Each row has a name. Each question is about the rows just above it. Places in a row count from 1.

[ 4.19  2.28 -2.67  3.69 -0.05 -4.45 -3.99  0.26 -2.49  0.43  2.14  0.48
 -3.84  2.16 -4.11 -1.21  0.79 -0.87  3.31  0.23  2.33  3.82] -> D
[ 3.79 -5.13 -1.60  1.22 -4.16 -5.09  2.93  0.97 -0.78 -2.18  0.80  4.82
 -1.14 -0.33  1.54  0.58  5.63 -1.26  3.11  3.49  1.48  2.00] -> T
[ 2.03 -0.70  0.52 -4.90 -0.48  0.01  1.85  4.40 -4.51 -4.50 -6.96  1.20
 -1.03 -5.00 -0.18  1.52 -2.47  0.39 -2.75 -6.76 -5.55  0.14] -> G
[-2.67 -5.13 -1.73 -5.93  2.60 -0.29  2.82 -1.15 -2.19 -0.18 -4.14 -2.59
 -1.70 -5.60  0.17 -2.92 -1.24 -2.82 -2.06 -5.31 -5.58 -2.85] -> F
[-2.65 -3.13 -2.40 -2.28  3.05 -0.14  0.90 -1.10 -1.04  0.70 -2.11 -3.73
 -1.58 -1.69  0.00 -3.89 -1.89 -3.64  0.37 -2.07 -1.86 -3.14] -> Q
[ 3.46  5.23  1.60  0.53 -0.70 -0.65 -5.64 -0.18 -2.51 -0.78 -0.34 -0.54
 -1.02  3.94 -3.26 -2.19 -2.19  1.94 -0.58  0.80  1.14 -0.16] -> K
[ 1.35 -0.53  0.22  1.19  1.19 -0.62  0.62 -0.86  1.02  2.18  2.42  0.94
  0.24 -0.22 -0.12  0.21  2.62  0.71  1.17  0.12  0.84  2.21] -> L
[ 3.79 -5.13 -1.60  1.22 -4.16 -5.09  2.93  0.97 -0.78 -2.18  0.80  4.82
 -1.14 -8.38 -0.73  6.00  5.28  1.09 -0.51 -6.07 -1.68  8.39] -> Z
[ 0.21  0.72 -3.31  7.63 -0.85 -0.40 -2.07  5.15  0.28 -5.27 -4.00 -5.67
 -0.51  1.92  1.70 -0.96 -6.27 -5.60  4.43 -0.40  7.15 -1.18] -> R
[ 4.22  5.54  0.48 -0.30 -0.49  0.66 -3.48  7.98 -5.93 -6.99 -8.84 -0.91
 -1.46  1.61 -1.89 -0.70 -7.14 -0.65 -0.08 -4.51 -0.90 -1.62] -> J
tags:
[0.94] -> k_234
[-0.86] -> k_787
[0.93] -> k_410
[0.48] -> k_139
[-0.87] -> k_90
The tag of L, keyed by place 12: -> k_234
The row with [ 4.22  5.54  0.48 -0.30 -0.49  0.66 -3.48  7.98 -5.93 -6.99 -8.84 -0.91
 -1.46  1.61 -1.89 -0.70 -7.14 -0.65 -0.08 -4.51 -0.90 -1.62] is -> J

[-0.76 -3.64  1.80 -6.21 -1.92 -4.26  2.20] : nul
[ 0.28 -3.89 -1.05 -6.55  1.71 -4.28 -0.21] : reliv
[ 2.57  4.14 -2.25  0.15 -8.35  4.72 -2.18] : vipa
[-4.21  2.29 -2.67  4.04  0.53  3.15  2.67] : vegos
[-2.63 -1.24  2.93  1.80  1.73  0.07 -3.40] : Laro
[-4.72 -2.09  1.84  2.48 -0.85  1.15  3.82] : pav
[ 1.62  2.82 -2.57 -0.77  0.39 -1.28 -5.82] : musak
[ 0.76 -0.56  0.54  5.78 -1.39  2.30  0.63] : nopes
[ 3.12  3.49 -1.30  0.55 -8.63  2.25 -0.92] : Pabem
key -> tag
[0.15] -> k_778
[-6.21] -> k_495
[1.80] -> k_254
[0.07] -> k_816
[-2.63] -> k_72
Join Laro by its entry at place 4: -> k_254
Whose row is [ 2.57  4.14 -2.25  0.15 -8.35  4.72 -2.18]? -> vipa
Whose row is [ 3.12  3.49 -1.30  0.55 -8.63  2.25 -0.92]? -> Pabem
Where do [ 1.62  2.82 -2.57 -0.77  0.39 -1.28 -5.82] appear? -> musak
The row with [-4.72 -2.09  1.84  2.48 -0.85  1.15  3.82] is -> pav

[-2.41  0.97 -0.02  2.48 -2.06 -1.61 -0.91 -2.86 -6.24 -3.65 -1.42  2.35
  0.51 -1.75  1.69 -4.06  0.84  3.61 -0.51  1.87  2.04  3.03  1.71  0.78
 -4.01  1.50  0.04 -2.92  2.25  0.10  4.51 -1.17  0.26 -0.47  1.77 -1.11
  9.18  5.45  2.41  1.52 -2.44  2.64 -4.06] = Mav
[ 0.47 -2.30  0.03 -1.71 -2.17  1.06  1.29 -4.36 -1.09 -1.52 -3.40 -0.51
  2.17 -1.35  1.21 -4.96 -0.91  2.24  1.72 -2.68  0.11  0.67 -2.55 -2.09
  1.33 -1.58  0.35 -2.93  1.13 -0.18 -2.66  2.29  1.52 -1.12 -6.31  1.39
  0.68 -0.51 -1.02  2.17  3.78  1.70 -1.19] = Besok
[-2.41  0.97 -0.02  2.48 -2.06 -1.61 -1.89 -2.86 -6.24 -3.65 -1.42  2.35
  0.51 -1.75  1.69 -4.06  0.84  3.61 -0.51  1.87  2.04  3.03  1.71  0.78
 -4.01  1.50  0.04 -2.92  2.25  0.10  4.51 -1.17  0.26 -0.47  1.77 -1.11
  9.18  5.45  2.41  1.52 -2.44  2.64 -4.06] = Kob
key -> tag
[-0.51] -> k_980
[-0.91] -> k_541
[5.45] -> k_935
[-0.52] -> k_840
[-0.50] -> k_464
Look up the entry of Besok at place 38 in the table: -> k_980
Which row holds [ 0.47 -2.30  0.03 -1.71 -2.17  1.06  1.29 -4.36 -1.09 -1.52 -3.40 -0.51
  2.17 -1.35  1.21 -4.96 -0.91  2.24  1.72 -2.68  0.11  0.67 -2.55 -2.09
  1.33 -1.58  0.35 -2.93  1.13 -0.18 -2.66  2.29  1.52 -1.12 -6.31  1.39
  0.68 -0.51 -1.02  2.17  3.78  1.70 -1.19]? -> Besok
The row with [-2.41  0.97 -0.02  2.48 -2.06 -1.61 -1.89 -2.86 -6.24 -3.65 -1.42  2.35
  0.51 -1.75  1.69 -4.06  0.84  3.61 -0.51  1.87  2.04  3.03  1.71  0.78
 -4.01  1.50  0.04 -2.92  2.25  0.10  4.51 -1.17  0.26 -0.47  1.77 -1.11
  9.18  5.45  2.41  1.52 -2.44  2.64 -4.06] is -> Kob

[-2.46  1.18 -1.73  0.36  0.49 -0.33 -1.40]  bigu
[ 2.41 -2.94 -0.86  3.31 -1.49 -5.38 -0.89]  vonim
[ 1.98 -3.08 -2.57 -2.03 -1.63  0.20  4.82]  lisib
[ 0.87 -3.81  1.25  2.46 -0.08  0.89 -1.49]  nem
[-1.00 -0.68 -0.46 -2.22  0.57  2.33  1.84]  popuz
[-0.79  7.62  2.31  2.51  2.39  3.12 -0.62]  Lif
[-3.82  0.44 -0.43 -3.18  1.46  0.44 -1.66]  Bunal
[ 4.02  0.80  0.63  2.99 -1.65 -5.89 -0.48]  bamus
[ 0.61 -1.21 -0.73 -0.10  0.74 -0.39  1.35]  Zenun
tags:
[-1.63] -> k_243
[-0.33] -> k_475
[-0.34] -> k_812
[0.48] -> k_820
[-1.48] -> k_185
[-1.49] -> k_818
[2.39] -> k_285
[0.49] -> k_222
[-0.08] -> k_240
Join bigu by its entry at place 5: -> k_222
Whose row is [ 2.41 -2.94 -0.86  3.31 -1.49 -5.38 -0.89]? -> vonim
Where do [ 0.87 -3.81  1.25  2.46 -0.08  0.89 -1.49] appear? -> nem
Whose row is [ 1.98 -3.08 -2.57 -2.03 -1.63  0.20  4.82]? -> lisib
Whose row is [-3.82  0.44 -0.43 -3.18  1.46  0.44 -1.66]? -> Bunal

